Look-ups in named tables: a row name and a column name give one cell, copied from the table.

mitikog
         tosido  vem   sak  pizuleg  ros
lisutuk     0.3  0.3   0.6      0.2  0.3
kib         0.2  0.2   0.4      0.2  0.2
morubin     0.0  0.3  -0.2      0.2  0.2
pil         0.2  0.2  -0.3      0.2  0.2
ralolas     0.3  0.1   0.1      0.2  0.2
vebave      0.2  0.2   0.8      0.2  0.1
vubene      0.1  0.2  -0.8      0.2  0.0
sibapib     0.3  0.3   0.4      0.2  0.2

morubin, pizuleg => 0.2
morubin, vem => 0.3
kib, tosido => 0.2
lisutuk, tosido => 0.3
vubene, ros => 0.0
vebave, vem => 0.2
ralolas, vem => 0.1
vebave, pizuleg => 0.2
sibapib, sak => 0.4
vubene, sak => -0.8
pil, ros => 0.2
lisutuk, ros => 0.3
kib, vem => 0.2
kib, sak => 0.4

Table mikis
,guv,vez,bozevef,pas,zur,nopibo,nis,lotipe,vuno
fizifo,-31085,-1434,-44099,-18115,-35088,19454,8941,-83588,-49044
ser,-32854,-74329,-25801,-31785,-13991,-38981,-52463,22102,-24360
kulim,-51671,-45435,-30706,-15925,-464,-7763,-70368,39996,-39873
resebus,-43892,-22336,-17916,-24078,-68203,4404,57290,-56381,7723

lotipe of fizifo: -83588
guv of ser: -32854
lotipe of resebus: -56381
zur of ser: -13991
lotipe of kulim: 39996
vuno of resebus: 7723
nopibo of ser: -38981
guv of resebus: -43892
zur of resebus: -68203
vuno of ser: -24360
nopibo of fizifo: 19454
nis of resebus: 57290
pas of ser: -31785
zur of kulim: -464
Row with the largest guv: fizifo

kabem =
	fof	refisus	venul
gata	226	65	3
sesufar	202	100	70
mifetig	215	90	49

What is the refisus of gata in kabem?
65
What is the fof of sesufar in kabem?
202
What is the fof of mifetig in kabem?
215
What is the venul of gata in kabem?
3
What is the fof of gata in kabem?
226
What is the venul of sesufar in kabem?
70
What is the refisus of mifetig in kabem?
90
Which row has the largest refisus? sesufar

duruz:
	novude	tif	bola	sal
nivubiv	34	47	74	70
neze	38	65	36	59
danena	52	36	44	24
dup	71	78	20	54
lor	52	36	72	56

novude of neze is 38
novude of danena is 52
sal of danena is 24
novude of dup is 71
bola of neze is 36
bola of nivubiv is 74
tif of danena is 36
bola of lor is 72
novude of nivubiv is 34
sal of lor is 56
sal of nivubiv is 70
tif of lor is 36
sal of neze is 59
bola of dup is 20
tif of dup is 78
bola of danena is 44
sal of dup is 54
tif of nivubiv is 47
tif of neze is 65
Which row has the largest novude? dup

gibepu
columns: zub, kifofus, mudisi, dazemuf, pek, gugi, panola, vivade, takaga
disinu: [72735, 61620, 43014, 54712, 56860, 52383, 43769, 48331, 81493]
fum: [76376, 67502, 56872, 49127, 45755, 49837, 40766, 48770, 19059]
tuvul: [50867, 55492, 67864, 47570, 51506, 59635, 48674, 65142, 1384]

What is the dazemuf of disinu in gibepu?
54712
What is the pek of disinu in gibepu?
56860
What is the panola of tuvul in gibepu?
48674
What is the zub of tuvul in gibepu?
50867
What is the vivade of tuvul in gibepu?
65142
What is the vivade of disinu in gibepu?
48331
Row with the largest gugi: tuvul

rad
|  | rafefek | boduvi | fazi |
|---|---|---|---|
| kol | 190 | 229 | 140 |
| padup | 85 | 174 | 159 |
| bopuvok | 255 | 161 | 126 |
| rovob | 151 | 148 | 167 |
| vemubag | 241 | 107 | 140 |
| forirul | 117 | 184 | 130 |
| fir | 119 | 52 | 175 |
| foli | 208 | 170 | 141 |
| kuz | 126 | 200 | 173 |
| regokik | 128 | 171 | 170 |

vemubag, rafefek -> 241
rovob, fazi -> 167
kol, rafefek -> 190
kol, fazi -> 140
bopuvok, fazi -> 126
regokik, fazi -> 170
rovob, rafefek -> 151

Table bokose
fields: feges, per, vol, nanoz, fem
bilofo: [54843, 56257, 59744, 55670, 60598]
gefem: [67753, 21689, 66464, 98245, 64933]
tivodut: [53279, 55155, 55305, 54375, 54816]
nar: [49475, 56546, 52696, 54699, 46547]
dolu: [63509, 52021, 56757, 55496, 57660]
gobaf: [67501, 55686, 75645, 60533, 86795]

vol of tivodut = 55305
feges of nar = 49475
per of nar = 56546
vol of bilofo = 59744
nanoz of gefem = 98245
nanoz of bilofo = 55670
vol of gefem = 66464
feges of gobaf = 67501
feges of dolu = 63509
nanoz of gobaf = 60533
per of bilofo = 56257
fem of gobaf = 86795

pipepe
fields: kevorom, lakodad
geporof: [66.6, -63.2]
mutad: [-79.0, -23.3]
kul: [52.7, 92.1]

kevorom of kul = 52.7
lakodad of mutad = -23.3
kevorom of mutad = -79.0
lakodad of geporof = -63.2
lakodad of kul = 92.1
kevorom of geporof = 66.6

Table vazab
        beputu  kigezak  rapo  zug  zapi
rivota     489      300   188  103   563
midu       505      235   827  473   639
dop        184      612   707  677   331
refeb      139      676   328  704   461

refeb, rapo => 328
rivota, rapo => 188
dop, rapo => 707
refeb, zug => 704
midu, zug => 473
midu, rapo => 827
rivota, beputu => 489
midu, zapi => 639
dop, kigezak => 612
refeb, zapi => 461
rivota, zug => 103
dop, beputu => 184
midu, kigezak => 235
dop, zapi => 331
midu, beputu => 505
rivota, kigezak => 300
refeb, beputu => 139

